Each row has a class, written after it, and each block has its own classes.
4	-14	-6	5	-21	15	10	-63	45	24	11	0	-114	-14	18	13	-34	71	-11	-29	-1	-39	-44	-26	-8	22	25	-42	6	-29	37	33	-32
q459
15	41	14	-38	10	0	1	38	-33	-11	-6	-42	-25	42	5	-6	8	-30	36	11	28	-23	0	-12	16	37	-56	11	-12	14	19	-21	-42
q509
51	33	-52	5	10	-43	18	17	17	16	-17	51	56	-68	10	-34	-62	-28	-14	18	-11	22	-65	-32	0	-16	7	-11	18	-10	21	9	29
q330
25	-35	-31	-11	-7	4	-32	0	-24	-39	-30	-35	-4	48	-36	-7	-46	3	-9	54	-11	26	-11	-36	-9	39	5	-34	-13	2	22	-14	-10
q23
40	29	-16	1	13	-2	10	17	6	2	-4	-46	4	-12	17	-15	14	-10	-19	-29	11	-51	-31	-27	1	9	-59	31	18	26	18	-14	0
q509
-7	-12	-5	25	-11	-29	29	-13	2	23	-23	27	0	-70	28	-6	5	-10	34	4	-24	-53	-17	1	11	-1	35	-8	-1	-9	40	3	-15
q509
-4	-60	-2	-9	-40	37	-22	-13	24	-22	15	-40	-79	-11	-14	42	-31	59	-31	33	27	-66	-32	-2	0	-15	1	-34	18	12	28	-15	-21
q23
14	25	-4	-24	1	26	-3	7	42	2	-29	-37	-22	3	13	-26	-6	-6	-6	-13	28	-3	2	-31	-9	27	-4	30	-2	5	18	-1	-5
q478
-32	-32	6	4	-30	4	-37	-7	9	17	-4	1	-60	14	19	41	-18	36	8	-25	-24	-15	2	26	12	0	-5	-35	53	57	27	2	5
q409
-29	-27	21	-30	3	-20	-10	4	-3	-3	32	4	-18	42	10	31	-21	7	-11	-5	8	18	1	-4	2	-2	-68	-86	42	66	22	-35	39
q156
-14	21	22	-3	-6	-33	-3	0	-24	5	23	-5	-15	16	-28	20	0	-6	10	21	8	24	22	-4	32	-8	1	17	-10	12	-10	10	-5
q23
11	-18	18	-21	13	-4	-56	8	-48	-44	3	24	-10	-2	-39	10	-10	24	8	16	12	74	5	-15	28	-21	52	-43	24	-7	-3	35	13
q478
11	-15	6	-32	12	-18	-23	14	-38	-15	-2	11	14	36	3	-4	-14	19	13	9	-9	61	-39	-23	5	7	-24	-21	25	32	-18	20	10
q330
27	1	-3	-13	-12	-92	-3	-37	-36	-10	-1	25	7	65	33	-26	-10	39	4	23	-5	40	-9	-25	-20	34	7	-15	44	15	-2	-1	-6
q459
20	39	6	-40	12	-45	5	22	-29	-2	13	-29	-4	18	7	24	7	27	3	6	7	-20	9	21	-1	-10	-30	5	-13	-5	8	-15	2
q330
27	53	33	-23	20	11	5	23	-6	-10	17	-11	24	40	-7	-3	7	28	-27	9	24	31	-18	-7	3	24	-40	33	-14	-1	14	12	-16
q478
38	12	34	0	5	-22	-7	12	-36	-39	-10	-36	-73	31	-7	-2	-3	-6	5	-22	72	-9	9	-3	17	-9	-39	-18	25	-37	0	-20	-25
q536
-10	-16	-52	-1	7	-33	13	-18	-4	13	-10	8	2	-45	39	3	-65	-23	18	-25	-4	-24	-31	31	-51	-45	-10	-40	-33	-58	3	-24	9
q330
43	-25	9	-2	-15	-14	-13	29	-38	-31	-26	-1	39	19	-4	-11	-51	3	10	55	36	33	-39	-44	-18	-10	-4	-13	2	-11	-4	-3	-40
q409
-15	-17	-8	12	-12	12	39	5	30	-28	13	-6	-15	12	16	26	-59	21	22	-27	7	-35	-91	4	-4	-11	-22	-28	39	81	16	-23	-32
q536
6	-41	16	12	-2	-5	-37	-15	-50	-10	1	14	-15	25	7	0	6	19	10	13	-24	22	-4	-14	9	23	-17	-42	13	6	33	17	-24
q509
19	22	1	29	-33	-25	29	-53	34	29	-3	20	-36	32	31	23	-44	46	7	-23	15	45	-15	5	-13	7	-18	-51	35	-2	29	-4	13
q23
22	14	30	-6	-20	-24	29	-20	14	14	18	-55	-17	24	-4	12	1	41	-20	31	29	-22	15	-58	-7	12	-33	17	-25	11	23	-9	-17
q23
-33	-29	-3	-22	-20	0	-3	31	32	21	38	8	-68	-35	-13	0	-24	6	-13	22	-7	-62	-27	-26	38	0	9	-41	31	35	48	-9	35
q156
28	26	-10	-7	2	1	16	1	-4	-38	-9	-23	1	31	-9	-12	-22	24	-1	12	27	6	1	-20	-20	-3	-6	16	14	-6	2	-20	14
q536
14	3	-2	-24	-10	-22	-60	22	-2	19	-32	-27	19	12	4	14	-4	-7	5	39	-4	18	6	6	8	20	26	32	-7	25	-19	15	-35
q330
19	37	10	-36	9	-5	-17	16	-8	12	15	-37	16	50	12	-17	31	8	2	37	23	7	11	-22	-1	39	11	43	-34	-21	-4	-8	-21
q156
22	-3	-60	25	3	-13	23	-14	-8	-33	37	-1	-5	-12	4	21	-13	28	-19	8	-7	15	-35	6	-18	-8	-32	-35	31	22	-17	-30	25
q23
9	63	-18	-29	15	-27	4	-1	7	-7	23	-8	-20	30	-8	-8	-9	-19	-24	3	12	9	37	-21	2	8	-38	29	6	23	4	-9	-5
q459
11	34	-14	-1	-5	-36	15	9	22	5	6	-16	-50	29	-7	-11	-22	-21	9	-45	5	-12	38	-10	12	-10	25	-10	-8	-7	13	-10	-6
q459
19	35	36	-17	3	0	-16	2	-19	7	16	6	38	30	-34	50	-21	56	-24	9	-3	49	-23	-6	12	-30	-22	1	-5	10	26	34	-2
q23
-25	3	15	-18	3	-69	-15	-13	-67	-15	-14	21	2	26	-20	1	-38	-10	29	41	7	48	19	3	10	2	5	-6	26	4	-35	2	44
q409
-1	-32	-15	-27	9	-39	-64	44	-74	5	-11	-8	16	36	27	-4	47	1	63	-13	-37	58	14	-27	-8	0	16	-19	8	14	-7	9	-20
q156
9	40	27	18	-15	-27	24	21	8	42	12	-26	-38	34	-11	-18	-12	-11	14	-3	17	29	15	-31	19	37	-11	18	-7	-2	-46	5	29
q409
23	29	11	-37	28	-12	5	1	-21	-45	-18	-33	14	64	-5	0	25	17	-13	49	5	4	7	26	15	65	-13	25	-20	10	1	-20	-21
q330
40	-3	22	27	-4	7	-8	-12	-37	-26	19	10	-3	53	21	-14	16	32	21	-15	22	54	-9	-29	11	-1	-15	-7	21	-2	19	23	-47
q509
-7	38	-13	-18	34	-17	-2	-25	26	-27	-7	-38	28	5	7	-9	-20	-81	-22	1	38	-20	35	27	0	25	3	12	-41	11	3	-46	-17
q478
18	49	31	-35	21	-21	-2	43	-7	28	-13	-37	16	46	-16	5	11	17	-10	-6	6	10	-20	-13	14	27	-38	24	-5	3	3	1	24
q156
-6	-18	39	11	-3	3	-53	0	-47	-10	17	17	-9	53	-15	2	10	19	-2	24	-16	41	-4	3	43	27	28	14	4	8	3	41	-39
q409
25	43	-10	-9	-3	-17	14	17	20	4	-14	-25	-32	18	-8	-10	28	7	8	-24	-2	-2	66	-8	1	0	47	22	-20	-31	-5	-5	0
q459
45	43	-8	-17	7	-12	-2	38	-29	-18	-20	-35	-6	21	-4	-23	24	-4	14	13	8	-17	20	-41	17	21	-35	37	15	16	43	-7	-17
q509
40	63	36	-2	-1	-14	39	58	5	16	15	-12	-38	-1	-2	-20	19	10	15	-30	40	12	5	-26	23	-2	-15	11	-11	-36	13	10	-4
q478
-1	-55	2	-28	-9	-19	-30	-64	-22	-37	10	-34	-4	14	29	9	-1	3	-5	19	25	-55	22	-15	-14	-21	32	-32	-30	-10	52	-29	-53
q23
32	-20	-36	37	-5	-11	5	43	10	-16	-33	23	-5	-33	-3	-48	6	-56	21	-17	-11	27	-11	-36	19	-6	63	7	-2	-19	-24	13	-50
q459
-2	6	40	-29	-24	-13	-32	12	-6	34	24	-7	2	21	4	27	-52	17	18	7	2	-50	-53	-30	28	-14	-5	-11	-1	52	84	29	-63
q509
2	-7	1	18	-27	6	-4	-4	-27	-39	12	31	-43	25	7	-6	3	31	27	45	17	54	47	-33	17	-1	4	10	42	22	24	11	-37
q409
0	-41	-22	6	-16	0	-48	-16	-42	-32	-11	7	-49	12	12	-24	-17	-2	9	44	18	21	-4	-14	-1	22	8	3	37	-12	-17	2	-21
q409
35	38	25	1	7	5	15	1	33	0	1	-40	-8	51	5	7	27	21	-15	16	26	13	22	-30	18	53	-17	3	-15	17	35	-13	-37
q156
10	29	-25	-41	-9	-12	34	-9	35	-3	-35	-7	-1	2	38	-20	16	9	17	4	13	-21	23	-4	-36	10	31	27	8	-7	-15	-33	1
q459
14	38	12	-22	14	7	-32	-6	-16	2	10	-21	9	60	12	0	16	-9	-8	-11	-1	0	24	14	13	29	-31	13	-3	16	33	-6	-11
q509
30	-7	-2	18	8	-5	-4	-8	-12	-30	-12	-32	-10	29	-11	-37	12	-4	-18	-1	9	28	35	-64	10	21	-13	22	17	15	-6	0	18
q409
10	29	-24	-14	35	-3	7	15	-54	-72	14	-17	-37	46	-17	-22	0	-22	1	-5	21	13	20	5	3	11	-60	2	21	-4	-3	-37	15
q536
21	54	17	-58	40	-26	-9	2	-32	-6	14	-8	25	72	21	4	5	10	-3	-40	-8	11	-15	18	14	9	-43	-5	-8	14	43	1	1
q330
20	27	-15	-13	3	7	-1	-9	13	-1	-16	-43	-34	43	23	-44	32	7	12	18	26	8	18	-42	0	62	11	49	-7	-23	5	-7	-17
q156
4	20	-25	-31	25	-8	17	9	-15	-40	-20	-17	-24	26	-11	-31	16	-24	-7	6	-2	-11	34	-1	-8	25	-10	19	-17	-24	-7	-26	-2
q459
55	40	-11	-9	7	20	6	73	8	-12	-6	-36	23	19	-6	-37	24	-14	-16	15	7	-12	-18	-34	1	29	-24	50	0	10	-5	-21	-13
q536
29	32	-65	20	-11	-12	15	-17	64	10	9	14	33	17	51	26	-5	13	-41	-5	-42	-1	45	41	-54	17	-16	-36	6	36	39	-55	-17
q459
24	19	1	-10	-13	-41	2	7	-4	11	-1	-54	-5	54	-5	-20	-5	-13	-19	27	4	-40	14	-16	4	41	-14	21	-33	-9	34	-29	-14
q23
-12	-33	2	23	1	-10	-24	-6	-49	-30	-7	-2	-3	27	-1	-18	26	-14	12	34	-13	22	29	-16	12	26	-28	26	10	25	6	6	-35
q509
26	-16	14	-8	20	-14	-33	-5	-47	-25	-11	25	-5	-46	-2	-5	19	2	14	13	22	71	0	-27	3	-7	29	-41	7	-39	-27	27	-3
q478
-3	-35	73	17	13	0	-18	-55	9	28	6	37	27	-21	16	36	22	32	-4	-6	18	84	-52	-39	26	6	21	-45	12	22	-33	56	-23
q156

Next block, with new classes.
-44	0	-33	-17	42	-18	-6	-13	20	10	7	-10	22	-87	11	1	24	-21	46	-44	19	-39	-7	-2	9	31	23	-26	-32	-37	0	-19	5
q734
-53	-1	-34	-12	54	-17	-6	-8	25	10	10	-14	18	-84	16	0	29	-10	49	-42	18	-31	-6	-1	12	35	23	-35	-30	-36	1	-22	-4
q734
-15	-9	-40	-11	13	0	0	-19	-9	15	7	10	11	-89	-15	10	21	-18	12	-36	-12	-36	-31	4	17	27	17	-44	-25	-49	-3	-3	16
q489
-22	-19	-28	-14	-5	-6	-13	-18	-12	27	-4	23	24	-89	-18	10	19	-7	5	-41	-18	-35	-26	-12	10	34	12	-23	-28	-44	0	-1	36
q76
-26	22	-29	6	12	3	16	-13	20	42	-103	-19	-26	3	65	-27	9	4	-63	-21	18	-33	-23	-4	-13	-17	28	22	-21	-23	-17	-27	-32
q489
-52	8	-28	-13	37	-19	-14	-8	20	9	4	-2	31	-83	1	-12	30	-27	30	-50	5	-51	-9	13	8	38	37	-51	-33	-44	8	-26	11
q76
-27	13	-17	1	12	1	2	-14	31	62	-114	-18	-6	-30	67	-20	5	10	-64	-6	11	-18	10	-3	-22	-18	16	36	-20	-17	-11	-22	-27
q978
-21	-10	-37	-11	5	1	-17	-19	-6	43	-5	17	25	-112	-11	16	12	-6	-8	-21	-31	-13	-1	4	5	27	12	-39	-22	-54	4	3	22
q978
-24	14	-30	-12	22	-9	15	-17	30	32	-80	-30	15	-49	47	-12	9	22	-8	-14	13	-36	-29	-23	-13	-17	26	41	-21	-28	-22	-27	-20
q423
-29	2	-35	-19	47	-11	6	-3	25	13	11	-8	23	-84	14	-22	28	-17	42	-40	-19	-34	-8	-1	0	32	52	-46	-27	-52	-1	-26	1
q423
-35	19	-22	-2	10	-5	-1	-15	30	62	-109	-15	-11	-31	65	-23	3	2	-74	-14	2	-29	4	-4	-17	-15	27	29	-20	-24	-8	-22	-21
q978
-45	9	-27	-7	48	7	-3	-7	24	1	7	-11	24	-94	-2	7	30	-11	43	-40	6	-35	-8	10	3	37	44	-36	-20	-58	11	-28	-1
q526
-37	3	-33	-10	36	-6	1	-12	16	2	-8	-19	19	-87	12	-8	30	-19	43	-43	9	-38	-33	9	4	38	37	-45	-33	-44	-2	-24	-7
q489
-42	10	-19	-12	48	5	-2	-1	17	-2	10	-10	23	-92	3	6	31	-25	42	-37	5	-43	3	18	6	26	43	-43	-18	-55	11	-31	-1
q526
-34	5	-22	-13	47	-12	-10	-15	28	11	-8	-9	23	-88	15	-14	35	-18	34	-23	-7	-40	-1	17	13	37	42	-40	-23	-29	3	-44	-7
q95
-44	8	-36	-12	59	-6	-4	-4	43	20	2	-12	33	-87	8	-3	29	-15	34	-30	3	-14	-11	10	0	28	39	-39	-24	-34	13	-24	-20
q978
-40	1	-33	-11	54	-10	-4	-10	37	27	0	-5	36	-113	23	-11	31	-16	36	-33	-2	-34	2	15	6	37	30	-60	-19	-44	5	-36	-11
q978
-17	20	-10	3	-2	9	17	-3	20	33	-99	-26	-11	-9	58	-18	4	15	-50	-13	18	-42	6	-1	-24	-11	25	24	-13	-38	-3	-34	-15
q526
-27	-11	-26	-14	18	11	-13	-13	-2	10	4	15	12	-101	-25	30	25	-7	10	-36	-6	-35	-11	1	9	26	24	-25	-24	-58	4	-5	22
q526
-16	9	-26	-12	-2	-2	15	-22	26	26	-100	-32	6	-42	46	-19	13	6	-24	-16	31	-53	-42	-3	-11	3	25	12	-28	-23	-22	-27	-29
q489
-11	0	-17	-14	8	1	16	-12	27	16	-93	-24	19	-57	33	10	8	19	-19	-12	35	-54	-15	-14	-18	0	20	13	-22	-42	-19	-29	-11
q526
-34	0	-32	-24	23	-11	-9	-17	19	20	9	-6	21	-94	13	-5	32	-21	49	-45	16	-48	-10	-2	6	37	30	-33	-32	-42	-1	-21	6
q734
-30	1	-17	-16	-7	-16	9	-14	13	24	-98	-23	18	-35	35	-11	0	11	-38	-15	27	-40	-36	-10	2	4	13	24	-10	-7	-17	-21	-6
q76
-17	4	-19	-18	-4	-11	18	-32	19	22	-98	-27	10	-53	36	-8	10	13	-28	-12	51	-47	-30	-4	-12	5	25	28	-19	-16	-18	-30	-6
q600
-7	7	-32	-23	18	-9	25	-18	29	33	-83	-24	18	-54	45	-19	10	15	-10	-11	23	-45	-20	-11	-13	-13	26	23	-18	-29	-23	-35	-16
q423
-31	-4	-31	-10	59	-20	-9	-7	31	11	3	-5	29	-85	10	-10	25	-10	33	-32	3	-24	-13	-3	8	35	33	-33	-26	-27	3	-41	-2
q95
-5	17	-4	5	1	-5	-9	-17	24	42	-109	-23	-28	2	55	-23	22	19	-59	1	24	-30	17	11	-15	-13	13	53	-22	2	-13	-28	-20
q95
-41	11	-26	-5	45	-9	1	-13	19	12	8	-12	17	-92	12	-16	39	-17	33	-45	13	-40	-18	12	6	39	41	-34	-28	-41	13	-33	0
q600
-17	19	-15	5	12	8	12	-1	31	35	-89	-27	-18	-8	53	-19	16	27	-50	-16	35	-36	10	10	-19	-1	21	17	-12	-33	-2	-32	-22
q526
-48	2	-29	-10	48	-12	-12	-12	34	22	-4	-8	30	-107	23	-2	28	-10	30	-34	-1	-35	-2	11	3	33	31	-49	-24	-48	1	-26	-2
q978
-48	6	-31	-11	34	-18	-17	-7	22	16	10	-3	32	-86	-3	-10	32	-21	29	-53	-1	-51	-22	1	9	40	33	-39	-36	-43	10	-20	9
q76
-20	-9	-13	-14	29	-5	9	-30	30	8	-91	-13	22	-67	35	-6	5	11	-14	-15	31	-39	-14	-19	-6	0	1	8	-22	-24	-29	-35	-12
q455
-34	-19	-44	-26	0	-17	-5	-26	-9	18	8	-2	15	-93	-11	15	7	-3	32	-37	-5	-26	-21	-11	18	52	16	-36	-14	-41	0	-4	34
q734
-54	3	-23	-7	34	-10	-15	-8	19	8	1	4	34	-92	1	-11	33	-17	32	-48	2	-45	-24	12	8	39	29	-39	-33	-37	7	-25	0
q76
-17	-4	-17	-18	20	-8	0	-30	29	16	-90	-22	25	-72	33	-7	7	12	-15	-14	33	-40	-18	-21	-7	3	4	9	-20	-26	-30	-31	-14
q455
-29	14	-22	-13	3	-16	1	-25	30	26	-83	-12	31	-46	32	-10	5	3	-27	-23	42	-58	-28	-10	-14	-2	21	20	-28	-24	-21	-24	-2
q76
-44	16	-22	-6	-2	-10	7	-13	26	44	-104	-27	-22	-7	71	-30	5	12	-51	-25	24	-37	-9	-12	-15	0	25	32	-27	-16	-10	-26	-23
q734
-41	5	-26	-9	57	-14	-13	-5	30	22	-2	-14	33	-105	19	-3	28	-27	26	-31	-5	-28	4	7	6	26	33	-40	-22	-41	0	-17	-5
q978
-25	15	-14	-5	8	-2	0	-12	33	60	-108	-15	-10	-37	66	-25	12	-1	-69	-10	9	-39	4	3	-11	-19	19	34	-19	-15	-11	-23	-28
q978
-19	21	-27	2	13	0	16	-13	19	55	-97	-14	-15	-10	62	-36	4	14	-50	-11	-4	-24	4	-8	-21	-24	24	38	-15	-23	-16	-28	-26
q423
-23	-7	-28	-18	12	-5	-1	-15	-3	13	8	5	20	-110	-12	-5	27	-13	8	-41	8	-35	-24	14	7	43	31	-40	-33	-47	11	-16	26
q600
-27	9	-41	-20	57	-17	-2	-3	19	19	10	-18	25	-90	12	-19	28	-25	42	-43	-1	-25	-1	2	0	22	47	-30	-24	-47	-1	-23	3
q423
-14	-16	-46	-21	20	-1	0	-21	-2	34	1	16	3	-92	-16	0	24	0	13	-34	-34	-20	-8	-1	13	34	28	-29	-19	-49	-1	-6	20
q423
-12	15	-37	-17	25	-11	18	-15	29	36	-77	-34	22	-54	41	-21	6	14	-12	-14	25	-28	-24	-17	-16	-9	28	33	-17	-24	-21	-27	-19
q423
-29	21	-28	-1	-11	-4	2	-20	20	51	-93	-18	-22	-6	54	-21	9	18	-48	-16	26	-40	6	0	-16	-7	9	27	-28	-21	-10	-20	-19
q734
-49	1	-29	-9	43	-13	-13	-8	24	16	-2	-2	29	-85	1	-10	34	-14	32	-50	5	-40	-17	4	8	41	30	-36	-35	-39	7	-24	3
q76
-11	-11	-32	-21	5	-9	-19	-25	-3	25	-7	8	13	-97	-16	17	26	0	10	-25	-15	-29	-24	-8	16	29	22	-8	-22	-35	0	-15	26
q95
-30	2	-28	-11	51	-7	-12	-13	31	20	-2	-6	25	-93	15	-14	37	-8	33	-28	5	-25	-16	7	10	34	37	-20	-21	-23	4	-43	-13
q95
-45	4	-23	-15	33	-11	-16	-4	19	16	8	2	24	-89	-2	-12	41	-25	26	-50	-4	-53	-19	10	16	36	35	-38	-36	-42	11	-20	6
q76
-18	-21	-34	-18	23	3	-17	-28	-8	18	1	8	17	-109	-26	18	23	1	27	-34	-19	-9	-11	-18	16	39	6	-35	-18	-51	-2	-7	24
q455
-25	-2	-20	-9	0	-14	3	-23	30	28	-92	-6	20	-47	29	-10	8	11	-39	-25	27	-58	-36	-18	-6	7	14	25	-28	-18	-22	-16	-4
q76
-17	12	-21	-15	4	-12	-5	-26	34	35	-99	-27	15	-48	50	-3	18	26	-20	-2	31	-46	-33	-21	-11	-10	23	45	-21	-12	-24	-42	-23
q95
-12	17	-29	-15	16	-7	14	-7	27	57	-91	-24	-22	-18	61	-36	20	5	-49	-25	-1	-37	-9	-19	-12	-18	42	44	-21	-27	-13	-24	-18
q423
-38	-8	-27	-5	71	-11	-3	-15	28	-1	5	-9	33	-103	9	-13	22	-14	42	-42	-7	-28	0	-8	12	46	18	-62	-21	-49	-3	-35	2
q455
-16	10	-31	-10	1	-4	18	-24	26	24	-92	-31	11	-45	42	-8	10	14	-23	-17	35	-56	-55	-16	-8	-4	18	23	-26	-27	-25	-24	-22
q489
-51	10	-28	-14	41	-6	-15	-12	33	27	-2	-12	29	-109	20	-8	30	-17	27	-29	-11	-35	-3	19	7	32	38	-46	-24	-45	9	-25	-7
q978
-19	11	-20	-8	2	3	4	-6	26	72	-112	-23	-12	-31	66	-17	13	16	-69	1	-3	-25	5	-7	-12	-20	15	28	-20	-21	-8	-22	-29
q978
-17	-5	-19	-17	15	-10	5	-25	41	37	-98	-14	31	-80	48	0	7	13	-28	-3	33	-45	-14	-7	-13	-8	8	14	-23	-22	-29	-24	-19
q978
-16	-8	-22	-21	3	15	-10	-11	-8	16	-1	13	8	-92	-23	26	27	-13	13	-33	-14	-35	-3	2	2	23	32	-25	-27	-63	9	-6	26
q526
-19	32	-12	11	-12	-8	3	-15	14	45	-88	-26	-26	-4	58	-29	18	13	-63	-18	22	-50	-2	3	-18	-7	24	29	-24	-26	-4	-23	-9
q600
-10	-17	-37	-18	8	-11	-18	-20	1	34	-12	6	14	-98	-13	8	26	8	9	-21	-20	-26	-16	-5	14	42	17	-29	-25	-35	1	-22	13
q95
